Below are the code and all the weights of a small trained network. Each question names an input and a class and asks about switching units off, where a switched-off unit gives its printed mean instead of its output.

import numpy as np


def w(rows, s, z=0):
    codes = np.array(rows[::2]) - 128.0
    scale = np.full(codes.shape[1], s)
    scale[-1] = z or s
    return codes * scale


def f(y):
    return y / 2 * (1 + np.tanh(0.7978845608 * (y + 0.044715 * y**3)))


def log_softmax(a):
    a = a - a.max(-1, keepdims=True)
    return a - np.log(np.exp(a).sum(-1, keepdims=True))


def net(x, mask):
    res = np.array(x, float).reshape(1, 5) / 4 @ E
    y = f(res @ A[0][:, :-1].T + A[0][:, -1])
    res = res + np.where(mask, y, B[0][:, -1]) @ B[0][:, :-1]
    return log_softmax(res[-1] @ U[:, :-1].T + U[:, -1])


A, B = {}, {}
E = w([
[8,88,150,97,137,100,101,122,197,126],'x0',
[208,70,129,157,2,59,174,77,113,127],'x1',
[120,209,144,172,67,116,36,177,145,129],'x2',
[170,65,158,157,121,129,59,178,67,236],'x3',
[177,108,139,126,119,183,64,82,155,17],'x4',
],0.0049)
A[0] = w([
[84,184,124,124,92,104,174,127,137,107,124],'neuron 0',
[127,134,128,126,127,129,131,127,129,130,147],'neuron 1',
[113,124,130,118,114,110,207,118,126,146,213],'neuron 2',
[106,129,129,139,99,95,147,134,122,143,116],'neuron 3',
[144,113,133,123,186,161,68,109,142,2,152],'neuron 4',
[197,120,126,139,17,121,92,124,124,110,138],'neuron 5',
[131,131,129,128,133,129,131,128,125,129,205],'neuron 6',
[131,133,124,124,103,130,124,130,130,128,180],'neuron 7',
[143,130,132,125,155,137,133,136,105,140,203],'neuron 8',
[154,245,129,135,166,159,49,161,116,129,219],'neuron 9',
[129,129,128,128,129,128,129,128,128,128,148],'neuron 10',
[122,125,126,127,133,129,124,128,135,128,87],'neuron 11',
[127,125,125,125,110,125,122,132,129,127,159],'neuron 12',
[112,86,120,140,151,139,109,115,145,99,116],'neuron 13',
[93,140,131,113,146,128,133,128,144,151,131],'neuron 14',
[246,64,133,138,130,132,117,140,80,230,151],'neuron 15',
[125,122,131,127,140,130,137,117,134,124,153],'neuron 16',
[229,115,126,124,120,142,203,98,119,85,195],'neuron 17',
[208,119,134,138,4,126,89,121,123,104,144],'neuron 18',
[80,96,135,132,127,131,42,149,135,207,169],'neuron 19',
[117,178,134,129,150,128,140,127,131,97,188],'neuron 20',
[114,188,132,127,149,143,98,150,125,155,255],'neuron 21',
[135,127,137,121,140,135,136,131,110,137,228],'neuron 22',
],0.013,0.0032)
B[0] = w([
[134,122,123,191,146,156,94,129,171,159,165],'neuron 0',
[130,125,129,134,133,130,125,128,131,127,132],'neuron 1',
[135,146,129,159,200,62,100,134,171,126,180],'neuron 2',
[123,170,134,137,124,100,114,110,158,103,143],'neuron 3',
[113,201,137,44,152,144,145,122,174,135,222],'neuron 4',
[125,99,138,164,54,78,87,125,129,130,221],'neuron 5',
[126,123,133,132,148,115,122,127,145,126,147],'neuron 6',
[125,121,137,131,138,100,104,130,163,127,144],'neuron 7',
[116,142,117,142,154,106,127,113,146,123,156],'neuron 8',
[136,124,95,225,205,83,156,129,119,145,242],'neuron 9',
[128,127,130,130,133,126,126,128,131,127,132],'neuron 10',
[130,126,127,126,114,143,139,125,110,130,122],'neuron 11',
[128,127,134,121,135,107,107,133,155,126,137],'neuron 12',
[130,132,151,61,141,105,117,145,155,116,144],'neuron 13',
[162,105,124,144,148,156,130,133,110,124,149],'neuron 14',
[126,159,100,146,250,172,165,131,129,126,254],'neuron 15',
[138,124,139,112,152,127,125,143,132,124,136],'neuron 16',
[132,98,116,157,198,47,150,142,77,131,216],'neuron 17',
[129,90,138,172,53,63,79,130,139,135,236],'neuron 18',
[141,89,139,100,164,30,132,130,108,108,206],'neuron 19',
[136,130,124,152,168,159,136,132,121,135,170],'neuron 20',
[138,120,114,177,184,94,132,120,132,124,201],'neuron 21',
[126,132,130,132,172,87,111,126,169,115,157],'neuron 22',
],0.021,0.0079)
U = w([
[131,178,84,150,200,159,185,125,158,158,227],'0',
[131,111,127,116,43,212,141,128,50,134,22],'1',
[79,158,184,3,118,185,167,115,138,88,64],'2',
[166,13,135,163,114,66,114,148,54,117,155],'3',
[99,141,143,92,112,254,131,126,140,139,6],'4',
[100,114,192,118,15,130,68,102,159,135,95],'5',
],0.0066,0.0014)

Each question gives the input, the list of numbers given to net, and the class t.
The units are the neurons (one row each of A and B). Each row of codes is followed by its name. A weight is (code - 128) times the scale printed after its matrix; where a second scale follows, it is the last column's (A, B and U).
mask holds one flag per neuron, in row order. A switched-off neuron (its flag False) gives its mean, the last column of its row in B, instead of its output. The means were averaged over made-up inputs and are rounded, as every weight is.
A unit's drop is (log p(t) with every unit on - log p(t) with that unit switched off) / (log p(t) with every unit on - log p(t) with every unit switched off).
The circuit of an input: a set's keep is (log p(t) with only the set's units on - log p(t) with every unit switched off) / (log p(t) with every unit on - log p(t) with every unit switched off). Starting from the 12 units with the biggest drops (on a tie, the unit counted first), units are removed one at a time, each time the one whose removal leaves the highest keep (on an exact tie, the one counted first), for as long as the keep stays at least 0.8.
circuit, biggest first: the units of the circuit, biggest drop first
unit that matters most: the unit with the biggest drop
top k neurons: the k neurons with the biggest drops, biggest first
input [5,-5,8,5,-6], class 3: circuit, biggest first => [neuron 19]
input [-1,-2,-6,-7,7], class 2: top 2 neurons => [neuron 4; neuron 9]
input [7,3,-2,-5,2], class 2: circuit, biggest first => [neuron 9; neuron 15; neuron 21; neuron 18]
input [8,3,-5,-7,6], class 2: circuit, biggest first => [neuron 9; neuron 4]
input [7,8,1,-1,-2], class 5: circuit, biggest first => [neuron 9; neuron 17; neuron 15]
input [5,2,2,3,4], class 5: circuit, biggest first => [neuron 17; neuron 9; neuron 15]
input [0,3,3,-3,-4], class 5: circuit, biggest first => [neuron 15; neuron 9; neuron 17]
input [6,6,1,6,8], class 5: circuit, biggest first => [neuron 9; neuron 17; neuron 21]
input [1,2,4,6,-8], class 0: top 2 neurons => [neuron 15; neuron 18]
input [8,3,3,-7,5], class 2: circuit, biggest first => [neuron 4; neuron 9]
input [-3,2,3,-6,1], class 3: top 2 neurons => [neuron 15; neuron 17]
input [2,-5,0,2,-1], class 3: top 3 neurons => [neuron 15; neuron 4; neuron 19]
input [-3,5,-1,4,-5], class 0: top 2 neurons => [neuron 15; neuron 19]
input [-7,5,-3,-8,0], class 3: unit that matters most => neuron 17
input [0,-7,7,6,-7], class 3: top 2 neurons => [neuron 19; neuron 4]
input [3,3,1,-3,2], class 5: top 2 neurons => [neuron 15; neuron 9]
input [7,3,4,-6,6], class 5: top 2 neurons => [neuron 15; neuron 0]
input [5,-5,7,1,-4], class 3: top 2 neurons => [neuron 19; neuron 15]
input [-7,8,-5,6,-5], class 0: top 3 neurons => [neuron 15; neuron 19; neuron 2]
input [-4,4,0,-8,-3], class 3: circuit, biggest first => [neuron 15]
